x =
[[131 112 139 134 114 125 110 131 137 125 140 128 130 115 141]
 [124 119 140 142 117 111 108 129 141 122 139 121 122 113 139]
 [124 120 140 145 121 105 131 107 139 135 141 119 106 114 118]
 [146 116 139 142 112 127 112 116 142 117 141 141 119 120 127]
 [130 112 127 123 120 130 114 138 125 138 127 133 135 115 145]
 [112 140 130 121 142 117 144 134 120 139 128 111 131 130 133]
 [119 118 121 123 125 112 131 134 122 144 113 120 119 115 138]
 [114 144 136 127 139 122 132 132 125 124 136 111 132 134 134]]
x[-8,-15] = 131
x[3,4] = 112
x[3,-2] = 120
x[3,10] = 141
x[:, 3] = [134, 142, 145, 142, 123, 121, 123, 127]
x[:, -7] = [137, 141, 139, 142, 125, 120, 122, 125]
x[-6,6] = 131
x[6,-12] = 123
x[-2,2] = 121
x[:, 11] = [128, 121, 119, 141, 133, 111, 120, 111]
x[4,14] = 145
x[-6,-7] = 139
x[-2,11] = 120
x[0,2] = 139
x[:, 7] = [131, 129, 107, 116, 138, 134, 134, 132]
x[6] = [119, 118, 121, 123, 125, 112, 131, 134, 122, 144, 113, 120, 119, 115, 138]
x[:, -10] = [125, 111, 105, 127, 130, 117, 112, 122]
x[-1,-4] = 111
x[0] = [131, 112, 139, 134, 114, 125, 110, 131, 137, 125, 140, 128, 130, 115, 141]
x[7] = [114, 144, 136, 127, 139, 122, 132, 132, 125, 124, 136, 111, 132, 134, 134]
x[4] = [130, 112, 127, 123, 120, 130, 114, 138, 125, 138, 127, 133, 135, 115, 145]
x[-5,8] = 142
x[:, -9] = [110, 108, 131, 112, 114, 144, 131, 132]
x[-7,-15] = 124
x[2,-3] = 106
x[1,-12] = 142
x[4,1] = 112
x[7,5] = 122
x[:, 14] = [141, 139, 118, 127, 145, 133, 138, 134]
x[5,-10] = 117
x[5] = [112, 140, 130, 121, 142, 117, 144, 134, 120, 139, 128, 111, 131, 130, 133]
x[:, -3] = [130, 122, 106, 119, 135, 131, 119, 132]
x[4,11] = 133

M =
[[110 115 142 110 125 133 120 137 114 132 134 124 125 144 130 123]
 [109 120 121 117 132 125 119 122 113 145 130 132 128 124 142 119]
 [136 130 111 132 141 136 131 111 134 129 132 129 142 113 124 124]
 [145 121 117 130 118 122 138 116 140 136 116 153 111 116 127 125]
 [139 131 114 136 118 121 141 118 135 141 117 137 114 118 136 130]]
M[0, 0] -> 110
M[1] -> [109, 120, 121, 117, 132, 125, 119, 122, 113, 145, 130, 132, 128, 124, 142, 119]
M[4, 1] -> 131
M[0] -> [110, 115, 142, 110, 125, 133, 120, 137, 114, 132, 134, 124, 125, 144, 130, 123]
M[:, 12] -> [125, 128, 142, 111, 114]
M[1, 7] -> 122
M[4, 14] -> 136
M[2] -> [136, 130, 111, 132, 141, 136, 131, 111, 134, 129, 132, 129, 142, 113, 124, 124]
M[0, 3] -> 110
M[1, 8] -> 113
M[:, 8] -> [114, 113, 134, 140, 135]
M[0, 6] -> 120
M[3, 15] -> 125
M[4, 5] -> 121
M[1, 0] -> 109
M[3, 7] -> 116
M[4, 0] -> 139
M[1, 2] -> 121
M[1, 5] -> 125
M[:, 4] -> [125, 132, 141, 118, 118]
M[:, 7] -> [137, 122, 111, 116, 118]
M[2, 1] -> 130
M[2, 0] -> 136
M[3, 1] -> 121
M[4, 9] -> 141
M[:, 1] -> [115, 120, 130, 121, 131]

B =
[[132 131 128 137 136 135 122 143 127 114 129 126]
 [127 130 128 123 126 126 132 122 127 129  98 120]
 [131 130 125 136 136 134 123 141 127 115 127 125]
 [125 133 117 119 131 132 118 126 129 121 124 124]
 [119 121 122 125 136 129 123 137 125 114 132 125]
 [127 133 127 121 128 134 117 127 129 119 127 126]
 [131 136 131 123 126 135 120 125 130 122 119 126]
 [123 126 121 126 135 131 122 136 126 116 129 124]
 [130 130 123 135 136 133 122 140 127 115 128 125]
 [132 141 134 120 124 139 113 124 131 120 128 129]
 [133 130 128 139 137 135 123 144 126 113 130 126]]
B[0,0] = 132
B[-7,2] = 122
B[2] = [131, 130, 125, 136, 136, 134, 123, 141, 127, 115, 127, 125]
B[-2,-2] = 128
B[1] = [127, 130, 128, 123, 126, 126, 132, 122, 127, 129, 98, 120]
B[:, -3] = [114, 129, 115, 121, 114, 119, 122, 116, 115, 120, 113]
B[2,-6] = 123
B[:, 11] = [126, 120, 125, 124, 125, 126, 126, 124, 125, 129, 126]
B[7,5] = 131
B[0,1] = 131
B[10,-6] = 123
B[:, -9] = [137, 123, 136, 119, 125, 121, 123, 126, 135, 120, 139]
B[:, 4] = [136, 126, 136, 131, 136, 128, 126, 135, 136, 124, 137]
B[7,7] = 136
B[:, 10] = [129, 98, 127, 124, 132, 127, 119, 129, 128, 128, 130]
B[7,3] = 126
B[5,6] = 117
B[-10,7] = 122
B[5,-8] = 128
B[-6,10] = 127
B[-5,-6] = 120
B[-11,-8] = 136
B[0,9] = 114
B[-11,-5] = 143
B[-3,1] = 130
B[-6] = [127, 133, 127, 121, 128, 134, 117, 127, 129, 119, 127, 126]
B[-1,-8] = 137
B[-8,0] = 125
B[-1,0] = 133
B[-2,1] = 141
B[:, 8] = [127, 127, 127, 129, 125, 129, 130, 126, 127, 131, 126]
B[-9,9] = 115

a =
[[144 110 114 155 118 113 132 144 116 106 145]
 [104 129 149 148 146 104 109 122 119 130 143]
 [132 141 139 104 115 155 135 144 136 111 121]
 [107 115 127 146 127 103 135 119 151 141 130]]
a[-4,-11]: 144
a[:, 8]: [116, 119, 136, 151]
a[-3,-5]: 109
a[2]: [132, 141, 139, 104, 115, 155, 135, 144, 136, 111, 121]
a[-2,-3]: 136
a[-4,-1]: 145
a[-1,-9]: 127
a[-1]: [107, 115, 127, 146, 127, 103, 135, 119, 151, 141, 130]
a[1,-10]: 129
a[-4,-2]: 106
a[-2,9]: 111
a[-2,3]: 104
a[-4,7]: 144
a[3,-2]: 141
a[:, 2]: [114, 149, 139, 127]

m =
[[128 125 126 131 127 129 129 127 131 127 126 132 127 128 129]
 [124 107 124 136 137 125 134 131 132 127 128 120 118 120 130]
 [129 140 133 120 127 127 123 129 120 130 132 123 134 130 126]
 [128 112 121 141 127 130 134 125 140 125 122 139 121 126 131]
 [126 125 129 126 133 125 128 131 124 129 131 118 126 125 128]
 [126 116 126 132 134 126 131 130 130 128 128 122 122 123 129]
 [125 118 127 130 135 125 130 131 127 128 129 119 123 123 129]
 [131 143 131 122 122 130 124 126 125 129 129 132 135 133 126]
 [125 107 122 139 134 127 135 129 136 126 125 128 118 122 131]
 [129 124 125 133 125 130 130 126 134 127 125 136 126 129 129]]
m[-10][0] -> 128
m[9][3] -> 133
m[-4][9] -> 128
m[2] -> [129, 140, 133, 120, 127, 127, 123, 129, 120, 130, 132, 123, 134, 130, 126]
m[9][13] -> 129
m[0][6] -> 129
m[4] -> [126, 125, 129, 126, 133, 125, 128, 131, 124, 129, 131, 118, 126, 125, 128]
m[1][-13] -> 124
m[6][10] -> 129
m[3][-1] -> 131
m[:, 0] -> [128, 124, 129, 128, 126, 126, 125, 131, 125, 129]
m[-5][-15] -> 126
m[-4] -> [125, 118, 127, 130, 135, 125, 130, 131, 127, 128, 129, 119, 123, 123, 129]
m[-3][11] -> 132
m[-7][-3] -> 121
m[1][14] -> 130
m[-7][10] -> 122
m[:, 6] -> [129, 134, 123, 134, 128, 131, 130, 124, 135, 130]
m[-9][-12] -> 136
m[-5][11] -> 122
m[3] -> [128, 112, 121, 141, 127, 130, 134, 125, 140, 125, 122, 139, 121, 126, 131]
m[8] -> [125, 107, 122, 139, 134, 127, 135, 129, 136, 126, 125, 128, 118, 122, 131]
m[4][8] -> 124
m[-5][-9] -> 131
m[8][9] -> 126
m[4][1] -> 125
m[-7][13] -> 126
m[9][12] -> 126
m[2][-5] -> 132
m[1][4] -> 137
m[5][8] -> 130
m[1][-5] -> 128
m[8][8] -> 136
m[-6][9] -> 129
m[7][9] -> 129
m[-3][10] -> 129

grid = array([136, 122, 128, 126, 125, 119, 102, 120, 107])
grid[0] -> 136
grid[5] -> 119
grid[6] -> 102
grid[8] -> 107

arr = [101 133 141 110 128 116]
arr[0] = 101
arr[1] = 133
